Below is a small trained network, with its code and all its weights. Each question gives an input and a class and asks what happens when units are switched off, that is, made to give their printed mean instead of their output.

import numpy as np


def w(rows, s, z=0):
    codes = np.array(rows[::2]) - 128.0
    scale = np.full(codes.shape[1], s)
    scale[-1] = z or s
    return codes * scale


def f(y):
    return y / 2 * (1 + np.tanh(0.7978845608 * (y + 0.044715 * y**3)))


def log_softmax(a):
    a = a - a.max(-1, keepdims=True)
    return a - np.log(np.exp(a).sum(-1, keepdims=True))


def net(x, mask):
    res = np.array(x, float).reshape(1, 7) / 4 @ E
    y = f(res @ A[0][:, :-1].T + A[0][:, -1])
    res = res + np.where(mask, y, B[0][:, -1]) @ B[0][:, :-1]
    return log_softmax(res[-1] @ U[:, :-1].T + U[:, -1])


A, B = {}, {}
E = w([
[158,111,120,136,177,96,139,137,137,118,144,130],'x0',
[146,110,91,153,136,116,146,123,128,115,135,146],'x1',
[105,8,213,38,133,104,234,108,54,83,23,103],'x2',
[143,117,95,150,153,180,141,100,103,134,123,113],'x3',
[53,104,201,238,205,114,121,182,76,171,40,139],'x4',
[156,92,115,138,158,136,122,130,145,122,117,117],'x5',
[224,189,212,130,44,253,157,217,88,132,90,236],'x6',
],0.011)
A[0] = w([
[119,186,94,173,146,157,19,106,212,131,206,121,225],'N1',
[155,175,60,25,118,136,161,63,184,77,139,110,255],'N2',
[169,168,117,188,138,149,59,181,180,188,160,185,187],'N3',
[237,189,214,152,124,209,168,164,129,71,113,204,183],'N4',
[77,148,117,200,130,73,97,79,160,136,138,76,152],'N5',
[182,130,161,87,141,168,192,191,91,132,32,212,100],'N6',
[61,139,182,254,174,126,126,191,119,160,39,146,164],'N7',
],0.0089,0.0072)
B[0] = w([
[191,247,84,146,221,86,95,128,91,147,118,105,253],'N1',
[175,154,165,53,102,130,119,105,196,57,71,178,234],'N2',
[108,172,85,170,92,165,111,105,192,208,186,206,219],'N3',
[138,168,151,123,19,136,93,123,86,108,191,187,239],'N4',
[97,105,110,128,154,79,153,181,105,134,147,58,199],'N5',
[208,139,124,97,101,83,107,146,115,86,116,89,208],'N6',
[98,123,73,180,177,18,84,95,44,178,100,154,222],'N7',
],0.013,0.021)
U = w([
[169,166,93,112,135,93,88,132,99,104,102,112,195],'0',
[142,165,143,106,109,246,126,137,174,165,166,168,92],'1',
[85,85,155,65,151,128,184,81,173,64,84,76,227],'2',
[179,102,172,91,83,169,168,174,143,87,157,101,107],'3',
[71,133,81,170,162,111,155,166,114,174,146,83,61],'4',
[77,127,100,180,90,140,106,117,110,175,159,166,2],'5',
[52,43,143,105,170,104,191,130,85,136,67,88,207],'6',
],0.013,0.0034)

Each question gives the input, the list of numbers given to net, and the class t.
The units are the neurons (one row each of A and B). Each row of codes is followed by its name. A weight is (code - 128) times the scale printed after its matrix; where a second scale follows, it is the last column's (A, B and U).
mask holds one flag per neuron, in row order. A switched-off neuron (its flag False) gives its mean, the last column of its row in B, instead of its output. The means were averaged over made-up inputs and are rounded, as every weight is.
A unit's drop is (log p(t) with every unit on - log p(t) with that unit switched off) / (log p(t) with every unit on - log p(t) with every unit switched off).
The circuit of an input: a set's keep is (log p(t) with only the set's units on - log p(t) with every unit switched off) / (log p(t) with every unit on - log p(t) with every unit switched off). Starting from all 7 units, units are removed one at a time, each time the one whose removal leaves the highest keep (on an exact tie, the one counted first), for as long as the keep stays at least 0.8.
units of the circuit, in order: the units of the circuit, biggest drop first
most important unit: the unit with the biggest drop
top k neurons: the k neurons with the biggest drops, biggest first
drop of u: that unit's drop, to one decimal
input [-8,-4,4,-5,-1,3,8], class 3: most important unit	N1
input [3,-7,-3,-1,1,5,2], class 5: units of the circuit, in order	[N2 N3]
input [2,-3,-4,-3,5,-5,0], class 4: units of the circuit, in order	[N4 N2]
input [3,-4,-1,2,4,7,1], class 5: units of the circuit, in order	[N1 N2]
input [-3,0,3,1,-1,8,-1], class 2: units of the circuit, in order	[N1 N4]
input [-3,-7,1,1,-5,2,7], class 3: units of the circuit, in order	[N6 N1]
input [3,2,2,-1,-5,6,2], class 3: units of the circuit, in order	[N1 N7]
input [-3,-1,5,-2,-2,6,1], class 3: units of the circuit, in order	[N1 N7]
input [1,-2,-1,8,-2,-8,1], class 1: top 2 neurons	[N7 N6]
input [0,0,4,-4,6,0,-4], class 6: top 2 neurons	[N1 N3]
input [-1,-4,-6,-3,-4,-8,1], class 1: top 2 neurons	[N3 N7]
input [-3,-7,4,4,6,-1,-7], class 6: top 2 neurons	[N1 N3]
input [3,2,-6,-6,1,4,2], class 5: top 2 neurons	[N3 N2]
input [7,8,7,-2,0,-3,7], class 3: top 3 neurons	[N1 N7 N4]
input [-8,-4,-1,-1,3,5,5], class 5: top neuron	[N1]
input [7,5,0,-7,8,5,1], class 5: top 3 neurons	[N1 N2 N5]
input [3,-5,0,-1,6,-6,4], class 5: top 2 neurons	[N1 N2]
input [4,0,0,4,8,8,6], class 5: top 3 neurons	[N1 N4 N2]
input [-4,-6,2,8,5,5,-4], class 6: drop of N1	0.2
input [1,0,-8,-7,-5,5,4], class 1: units of the circuit, in order	[N3]
input [-1,-7,3,-3,-5,1,2], class 3: drop of N1	0.2
input [-7,-3,2,2,2,-2,-7], class 6: drop of N3	0.1
